1: [ 13 -46 -28  -3   3 -12  -6  23  21   7  10  -7  -1   0  10  28 -11  13
  20  -6  20  15 -22  25  10  -2   7 -25  28   9  41 -30  16 -31  25  26
  31  -5  -1  -7 -19]
2: [-29   9  24  10  24 -51  -5 -20  19 -22   0  -2   5 -52   7   2 -15  39
  23 -24  -3  15 -18  -2   7  -7   6  -6 -10 -13 -15 -45  -4 -43   7  35
  21 -23   6 -12 -12]
3: [-29  23  54  24  19 -30  13  -9  11 -24 -11  -3  10 -32  28   1 -22  29
  36 -50  -6  22 -15   1  10  12   4 -28  -1 -37  -1  -7  -1 -29 -10  48
  44  -6   2   4  11]
4: [-74  18  59  15   1 -33 -34 -50  22 -45 -21 -24 -11 -51  22  -3  -5  38
  34 -12  -9  -3 -22  10  30  -1  16 -38  -8 -17 -15 -31  18 -64  15  17
  -6  -9  -4  -5 -33]
5: [ 33  -8 -49 -15   9  22   5  14  -7  18   7   9  25  55 -16   0   7 -31
 -19   6  30  26   7   6 -25 -47 -19  10  23  19  -4   7  -2  34   8 -22
 -26  -6  14   7 -13]
1 2 3
6: [  8   3 -54 -19 -26 -15   3  -7   9 -35 -12   7  12  44 -21  22  -4 -13
  -1  -7   8   0  -9  -2 -21  10 -76  21 -19 -40  11  16 -38  13  23  -3
 -25 -18  -2  19 -35]
5 1 2
7: [ -2  -8   5  16  20 -18 -18  -9  28  -5  10 -10  31  -4 -13  20  -3   9
  11 -25  19   3  -3  -7   5 -10 -14 -25  11   3  15 -30  27 -23  12  20
  52   4  -8 -23 -13]
1 2 3
8: [-33   1  55  31  14 -36   9 -30  22  -6 -18  -2  -5 -30  37  -4  14  -1
  22   1   2  18   1  29  21  26  48 -20 -27  -8  12   3  10 -32 -19  24
   1  -4 -15   2  -2]
3 2 4
9: [  2  32   7  25 -26 -39   3 -40  23  -8 -17   9 -17 -30  32   0  15   6
   8 -41 -15 -10   5 -14  16   8   3   7 -35  -7 -45  23  -8  14 -15  27
 -20 -16  -2  23 -15]
8 2 3
10: [-36  18  29  33 -12 -66   1 -31   3 -22 -18 -13   2 -18  25 -14 -21  10
   1 -92  -4 -22  -2  -1  29  23  22  -3 -32 -23 -31 -14   3 -25   0  33
 -15 -24 -29  26  -1]
9 3 2
11: [-100   23   64   15  -19  -36   -3  -29    9   -7  -24  -16   -4  -53
   50   -1   -2   44   43  -20  -22   18  -45   23   13   27   39  -12
   -9  -16    3   -8    7  -38    4    8   22   -7    8  -14  -11]
4 8 3
12: [-49  13  61  47  -3 -64   4 -49  36 -11 -24  -8 -36 -42  15  -8 -26  31
  35 -23  -8 -11 -28  16  17   3  16 -14 -17  -6 -16   3  27 -14  17  36
 -18 -15 -19   6 -10]
4 8 10
13: [ -5  -7 -33 -29  10   1  12 -11   3   3  -1   9   6  47 -18 -12  17 -24
 -24 -44 -21 -11  12   5 -18  29 -26   5  -9 -31  -9  30 -54  27   6 -22
 -10 -22   3   8  -7]
6 5 9
14: [ -2 -23 -31  16  20 -60 -10   0  33 -10  14  -6  -6 -26 -39  20 -17  12
  33 -29  26   8 -20  26  20 -45 -34 -35   9   9  34 -58  37 -28  51  57
  41  -2  10 -16 -59]
7 1 2
15: [-29  19  18  35 -12 -57  16 -42   7  -6  -7  -9  12 -61  16  11   6   5
  29 -18 -20   9 -36  26  11 -11 -27  -3 -74 -40 -40  -3  20  15  20  39
 -19 -18   1   0 -24]
9 12 2
16: [-83  37  49  24  11 -57  12 -45   4 -34 -25   5  -8 -26  52 -18 -11  25
  24 -64 -15   1 -25   6  17  26  45  -3   4 -39  20   2  -5 -24 -17  17
  46   6  -3  17   8]
3 11 8
17: [  5  23  -4 -11  23   6  28 -25  -8 -19  -2   9   1  69  15  -7   5 -11
 -20 -20 -13 -12  15  -7   9  29  -2  23 -19 -43  16  26 -30   2 -47 -22
  15  24   5  26   2]
13 6 9
18: [-26 -10   1  25 -17 -36 -13 -12  16  -4  -5 -12  27 -23  28  12 -22  19
   7 -61  13  20 -44  14  -2 -12   2 -19  24  -4  25 -34   6 -41  -5  39
  33  -4   9 -12 -16]
7 2 3
19: [-27  23  24  53   5 -60   8 -37  13 -23  -8  13   8 -32  10  -4  -3  18
  15 -63   4 -19 -13 -24  30  13  19   7 -41 -28 -24  18   8 -18   2  29
  -1 -27   8  17  -6]
10 9 12
20: [-64   5  45  30  -2 -52   5 -42  21 -10 -21  -3  -1 -66 -10 -11  29  38
  17  -7  12  -8 -13   6  22  19 -26   6 -66 -34 -47  -5  31   5  32  47
 -21 -11 -19  23 -13]
15 12 19
21: [-17  29 -23 -28 -30  21  32 -12 -25   1   9  -2 -14  49   4 -25  -6 -17
  -8 -33 -18 -14  27 -16   0  48 -21  30 -13 -32 -23  25 -56  58 -32 -16
  -7  -9   2  20   5]
13 17 6
22: [-24  27  18  40 -16 -27  18 -51   6   8 -12  19  -5 -22  32 -20  -6   7
   6 -43   4 -14  -7   2  12  14  37  13 -32 -21 -32  -2 -13  -7 -22  37
 -12   7  -6 -16   1]
9 19 10
23: [-38   3   0   8 -10 -32  17 -14  -7  -3 -18  -8  -7  -8  30   8  13   7
   1 -46 -16 -15 -27  -4   8  13 -14  -9 -21 -22 -12   7 -13  -7   8  10
 -20 -14 -15   2   4]
9 22 10
24: [-40  13  15  20 -24 -12  13 -18  22 -29   3 -41 -14 -75  -5  11  17   6
   5 -19  -6  16 -15   9  26   2 -52   5 -29 -20 -22 -17   4  -9  33  33
 -15 -17  -8 -11 -23]
15 20 23
25: [  0  42 -13   3  24  -1  13  -7   5 -14   1  27  -1  75  32 -10 -24  -1
   3 -40   0 -11   0  11 -24  31  23 -14   4 -33   5  48 -22  12 -54 -20
  47  14 -13   5 -21]
17 13 21
26: [-27  42   5 -14 -33  34  18 -21 -34  -9  -5  16 -10  43   2 -23   9 -22
  -8 -39 -17  13  32 -24 -16  37 -23  48 -29 -67 -21  51 -50  36 -39  -1
 -17  13 -11  19   4]
21 17 13
27: [ 43 -45 -37 -73   6  50  -1  59  -5  21  31 -11  32  63 -32  13   2 -27
   2  97  38  40   1  16 -13 -19 -41 -30  46  45  43  -1  15 -16  15 -45
  23  13   6 -22   3]
5 1 7
28: [-18  51 -18  -7   5  12  24  -3  -6   8  13  20   7  25  21  10  -1  -4
  -3  -8   1 -11  33  -6 -15   0 -32  13  -1 -34   0  28 -38   5  -5 -31
 -10  21   2  26 -20]
17 13 21
29: [ -6  -3 -35 -21 -15  13  34  -2  -6 -11  10   0  -3  18 -17  13   7 -11
  -1   2   4  -9   1 -25  12   3 -27  24  -9 -25 -17  47 -39  22  -8  -3
 -36  -8   5   9 -22]
13 28 6
30: [-26 -17  -8   2  -7 -35   4  -1  40 -22  -7 -43 -20 -37   3  -2  14   4
   2 -46 -25   6 -13  11  -5  -3 -73   3 -13 -34 -21 -21  -5  -1  45  49
 -10 -29   3  -1 -18]
24 23 15
31: [ 12  26 -31 -13  27 -28  -1  20 -20 -12   8  14   6  85   9 -12 -13  18
  22 -65  16 -23   2 -13 -26  15  39  -3  32 -15  14  16 -34 -12 -64 -32
  42  21 -13   7 -25]
25 17 28
32: [  0  -8  -2  20   3 -41 -23 -13  26   2  -5 -18  11 -17  21  15 -31  28
  11 -57   0   2 -23  18  -3  10 -16 -27  -2 -25  32 -28  21 -58  15  54
  36 -14 -10 -15  -6]
18 7 2
33: [-38   9  69  16   4 -51  -3  -8  38  -3 -18  -3  -2 -61  27  -4  14  27
  43   1  -8  14  -8  15   6  -5   8 -16 -13 -13 -27 -19  29 -30   4  40
 -13 -18  -8   0  -1]
12 2 8
34: [ -8  19   2 -16  -7  52  41   9 -18   9   9  -9  -9  13 -14 -19  29 -13
 -22  38  -1 -43  38  -6   4  -3 -17  29 -20 -21 -35  27 -15  37  12  -6
 -20   8  10  18   2]
29 28 21
35: [ 37 -22 -85 -54   7   3  34  47  -9  -3  15  21  21  83 -22  24  -5  16
 -31 -19  14  29 -25   9 -43  -7 -65  -3  31   5  37  -1 -25   4  -1 -10
  49  -3   9   1 -33]
5 6 13
36: [-71   9  36  59 -21 -40  12 -29  23 -37 -30 -22  -3 -67  15   9  -4  20
  19 -11  -3  -7 -26 -24  32  13 -28 -16 -32 -27 -56 -14  28 -26   9  33
 -16  -8   2  20 -11]
20 24 12
37: [ -6 -24 -34 -33  22  17 -12  27   4  -4  18  12  15  36 -13   3  -6  12
   2  37  18  13   1 -18 -28 -32 -33   3  69  17  34 -12  -8   3   1 -36
  34  10  13  -6 -40]
5 35 27
38: [  3  17 -24 -42 -24   4  13   6  24  -9   1 -22 -18  10 -12 -14   7 -12
 -14 -29   9 -28   6  -3  14  29 -45  -7 -38 -32 -31   8 -42  45  21   4
 -38 -35   1   4 -22]
29 13 6
39: [-11 -43 -32 -35 -18 -11 -18 -13   8  -4   9  -9   2 -23 -23   4 -13   3
 -10 -35  24 -23   9   3 -15 -20 -68 -28  11 -18  31 -17   2 -31  44   3
   4 -19 -14  -1 -32]
7 1 30
40: [-16 -14   2 -12   4  15  18   7 -15 -19   5 -15   6  48  19 -10  -8 -14
  11 -15  11 -11  10   8 -18  15   9  -6  20 -12   1  19 -35  -5 -36   3
  34  -1  -8  -3 -19]
25 17 31
41: [ 31  -8 -63 -52   3  41  11  41  -5   0  34  22   4  71 -18   9   7 -31
  -8  15  -2  32  10   6 -33  12 -29 -19  35  -9  46  -5 -23   4 -26 -39
  31  12   1  -2   0]
35 37 5
42: [-47   3  72  32   9 -54  12 -27   4 -20  -7 -14   1 -41  51 -13 -11  26
  22 -26   7  -1 -35  25  11  18  26 -27 -21 -28  -7 -18   8 -41 -23  39
  20 -23   3   7  12]
3 8 33
43: [ -4 -11  63  29  14 -13 -24   3 -11  13  21 -16  -3 -51  24 -18 -10  21
  22  29  15  -2  -5  24   4   1  12 -22 -19 -18 -15  -9  33 -62  -1   8
 -10   9  -5  -5  25]
33 8 42
44: [  0   2 -43 -25   5  18 -18  13  -7  -4  12   2  17  49   0  11 -21  -9
  32   2  14  37  -5  12  -6  -4 -18 -29  38 -22  35 -32 -11 -21 -10 -16
  53 -13  -9   4 -34]
37 41 1
45: [-46  17  43  32  -8 -38  -1 -47  11 -21 -22  -2 -49 -52  27 -27  -4  36
  16 -41 -18 -24   8 -21  27   0  29  -4 -13 -17 -32  -6   0 -10 -11  29
 -25 -17 -16  11  30]
12 22 10
46: [-14   4  -8  -6 -39 -46   0 -21  14 -22  -7  -9  -8 -59  -5  20  -7   6
  -1 -89 -33   9 -25  13  19   5 -78 -16 -18 -68  -7 -19 -46   0  41  26
  -4 -14 -12  17 -22]
30 24 23
47: [ 27 -23 -65 -29  18   0  12  64  20  15   7   6  30  82 -14  12  -3 -23
  -5 -63  -8  29   8 -13  -8  14 -54  -1  34  -9  36   3 -49  13  -3  -1
  59 -12   7  10 -41]
35 41 44
48: [-21  38 -12  -1 -21  25  -6 -19 -12  -2   1  18 -11  10   0  -7  22   2
 -16  40  -4 -20  -7 -19 -15   1 -20  21 -25 -23 -37  38 -12  31  29  -9
 -49  -5  -1  33   8]
34 29 28
49: [ -8  -8  44  -1  -1   2 -10  20   6  12  19 -35 -19 -62  31 -21   1  24
  -2  50  18 -11 -19  -4  29 -18  50 -10 -16  43 -49  13  61  -5   3 -21
 -26  -7   6 -35  50]
43 33 8
50: [ 40  -1 -19 -17  25  16   5  23   5  -2  20   0  -1  77  14   9 -19  -3
  16  -2   5  11  -4  25 -20 -11  30 -12  60 -15  29 -12  -9 -38 -30 -31
  32  17  14  -8 -15]
44 40 41
51: [ -3  -9  -3   3   6 -43 -11  33  17   1   0 -14  37 -12 -14  22  -1   7
  11 -18  11 -11 -25 -23   0   4 -32 -16  11 -24  16 -26  17 -33  23  36
  34  11   3  12 -27]
7 32 1
52: [-94  37  54  43 -46 -52  23 -64  11 -21 -14   8 -31 -79  24  -7   2  14
   3 -13 -29 -35 -20  -4  23   1  40  10 -35 -15 -32 -19   2  13  11  29
 -37 -13 -13  32 -11]
45 12 36
53: [-13  11 -61 -30  -3  14  21  24  11  -8  -9  29  -3  62 -16  29   3 -35
  -3   8  -3  12   1  19 -34  -5 -51 -34   4 -24  53  -1 -26 -18  10   8
  37  -7   9   6 -47]
44 41 35
54: [ 27 -27 -50 -16 -45 -45   9   4  30 -15  -1 -20   3 -59 -38  34   0   1
   6 -87  11   0 -23   0  13  21 -98  -9 -15 -29  31 -41  12 -15  66  61
  14 -62 -22   2 -35]
46 30 39
55: [-63  38  45  52   0 -67  15 -44  14 -18 -15   2   2 -18  23  -1 -42   6
  -1 -70  -3   1 -22  10   8  52  42 -12 -22 -25 -15  -5  -3 -28 -54  23
  25  15 -10   7   9]
16 10 42
56: [  2  32  -5 -13   9   9  23   1 -11  -7  -1   3   7  65  13 -10 -29   9
  -2 -62 -15 -25   6   4 -17  23  31  25  22 -29   5  41 -62  19 -55 -26
   9  -3  -8  36 -16]
25 17 31
57: [  3  14  18 -12  13   3  23   9   4 -20   4  15  -6  44  15 -14 -25 -28
  26   7  -6  -1  22   1  10  -5  40  -2   3 -13  -1  33 -24 -24 -39 -35
  13  13 -24 -22 -28]
40 25 17
58: [-17   0 -19  -9  -5  -2   2  -8   2 -40   3  14  -6  16   1  14   1   8
   8   4 -10   4 -20 -10  -1  25 -50 -16  -5  -7  22  12  -9  -5   9 -17
   8  -8 -17  17 -41]
6 29 23
59: [-21  -5  30 -20 -46 -25  14  -8   4   5   9 -36  -2 -57  -1   4  47  21
   3   3  -6  -5   3  -9  22   6 -57  -5 -22 -11 -27 -25  -4  -3  22  36
 -36 -30  -3 -13  10]
24 30 23
60: [-11  15 -28 -43  -4  16  37  11 -37  -6   6  21  -9  48 -12   9  11 -25
  12 -14   5  -8  16 -18  -8  43  -4   0   0 -14   0  26 -38  25 -37 -26
  -9   5 -20   5 -10]
21 29 13
61: [-19  42 -19   0   3  -1  21  -3 -15 -18  -1  33   2  54  -4  21   2  -9
 -25 -57  -2  21  18 -22  -2  37 -59  21 -10 -37   1  23 -54  12 -13 -29
  14  17  14  31 -36]
28 17 13
62: [-15   2  -6  15 -15 -12   9 -19   1  -8  10  -3  10  30  21  15 -26  -9
  21 -26   1  -8   0  -6 -28   2   7  -8  23   9  43 -32 -15 -26 -26  19
  67  19  -3   2 -19]
40 7 18
63: [ 30  14 -11  10  26 -19   8  21   0  -7  -1  -3   9  83  17  16 -19  -6
 -10 -26   1  -8  34 -10 -17   5  19 -19  22  12  25  -2 -21 -16 -48 -32
  21  23 -16  -8  -2]
31 50 40
64: [-39   8  18  47  21 -26  -6 -26  35 -19  -6 -18  -1 -84   5  -8 -33  41
  26 -25  -3   2  -8  12  23  -1 -41 -16 -37 -53 -28 -30  24 -34   8  32
  20 -17   1  -4 -37]
2 36 24
65: [ 10 -10 -58 -47 -11  11  17   6   7 -15   1   1  11  37  -2  35 -29 -30
 -27 -17  -7  17  -5 -33 -39   3 -59 -14  36 -19  42  -6 -42  -6   2  12
  46   9  23   2 -43]
53 35 47
66: [-31  36 -24 -11 -23 -11  50 -54  -3 -20 -29  39  -8  45  -7  -4 -12 -36
  -8 -97 -25  -1  -1 -34   0  54 -25  25 -28 -66  13  27 -80  23 -39  31
   5   0  -9  26 -42]
61 26 21
67: [-18  -6 -13  18   0 -27   5  -9  13 -12 -15  -3  24 -28   7   3 -15  13
  30 -54 -17  28 -49  20  -3  16  42 -27   3  -2  27 -43  15 -37  -4  10
  34 -13   6   0 -16]
18 32 2
68: [-44  33  12  45   4 -33  16 -34   4 -32 -25  10 -19 -38 -14 -16   9  10
  21 -84 -28 -35 -23 -23  26  11 -35   2 -51 -53 -36 -10  -7   8  15  36
  -3 -34 -16   6 -15]
19 10 23
69: [-11 -31 -24  -5  -9 -57  -3  14  54  -7  10  -7  25 -35 -29  35  -5  23
  26 -74   3  10 -46  23   2  -6 -85 -19   2  -4  42 -59  19  -6  73  36
  46 -33 -11   4 -49]
54 14 51
70: [-15 -19   5  22  27 -41 -18  19  29 -13   1 -10  23 -41 -10  23  12  20
  27  30   9  32 -15  20  -8 -28   0 -33  17  14   7 -67  57 -35  61  10
  35  -3 -14  -9  -5]
7 1 14
71: [ 25 -53 -23 -24 -24  -4  11  32   8  18  39 -34  14 -55 -31   0  15  14
   4 -19 -14  -4 -31  15   7 -15 -63 -31 -11 -14  15 -13  41  -1  65  31
 -15 -20 -18  -8  -9]
39 30 59
72: [ -2  16  47  18  -2  -9   9  -7   9 -24  -8  -8  10  -4  43 -17   8   7
  30  -7   6  17 -18  18  13  -3  24 -24  10 -10 -10  -3   6 -22 -35   7
  18  -3  -8 -13  28]
8 3 42
73: [ 17 -15  10   3  -2  20 -27   8  -5  16  -3  -5  28   7  18  16   2  22
  22  18  36  17   5   0   0 -21  46 -20  16  33  28 -13  19 -37 -15   1
  23   8   2 -12   3]
1 7 72
74: [-36   5  18  29  -6 -30  -7 -25  20 -32   8 -15  -3 -59 -14  12  14  11
  -1 -74 -22  -9  -9 -10  27   9 -45 -10 -25 -35 -42 -22  -1   5  16  43
  -7 -17 -16  -7 -29]
24 68 30
75: [  6  22  13  16  13  -1  11  -8  -5 -22  -2  -6  -9  56  -2   4 -35   9
  -1  12  -1  -2  21  10 -13   7  27   2  10  10  28  27 -17 -17 -34  -4
  29   5  11   0 -22]
40 57 63
76: [ 60 -26 -49 -41  -7  21  -5  11   8  -5  10  -6   8  15 -36   5 -11 -12
 -18 -26  34   4  14   1 -41 -14 -82 -15   2  -3  17   8 -26  39  34  21
  24 -26  28   8 -34]
65 6 39
77: [-12  48  40  20   3 -26  31 -59   9  -9   7   9 -12 -25   4   4   3  -2
 -11 -24 -11 -13 -25 -20   0   7  23  11 -25 -26 -25   4 -49  11 -50  16
   8  25   9  18  -7]
22 9 19
78: [  9  -8  -4 -24  -4  -9   8  12 -31 -21 -14  33   2  52  15   3 -10   6
   3  -8  17  -4  -5  12  -4  43  26   7 -15 -28 -13  36 -37  16 -41 -26
   0   8  -6  12 -24]
60 40 17
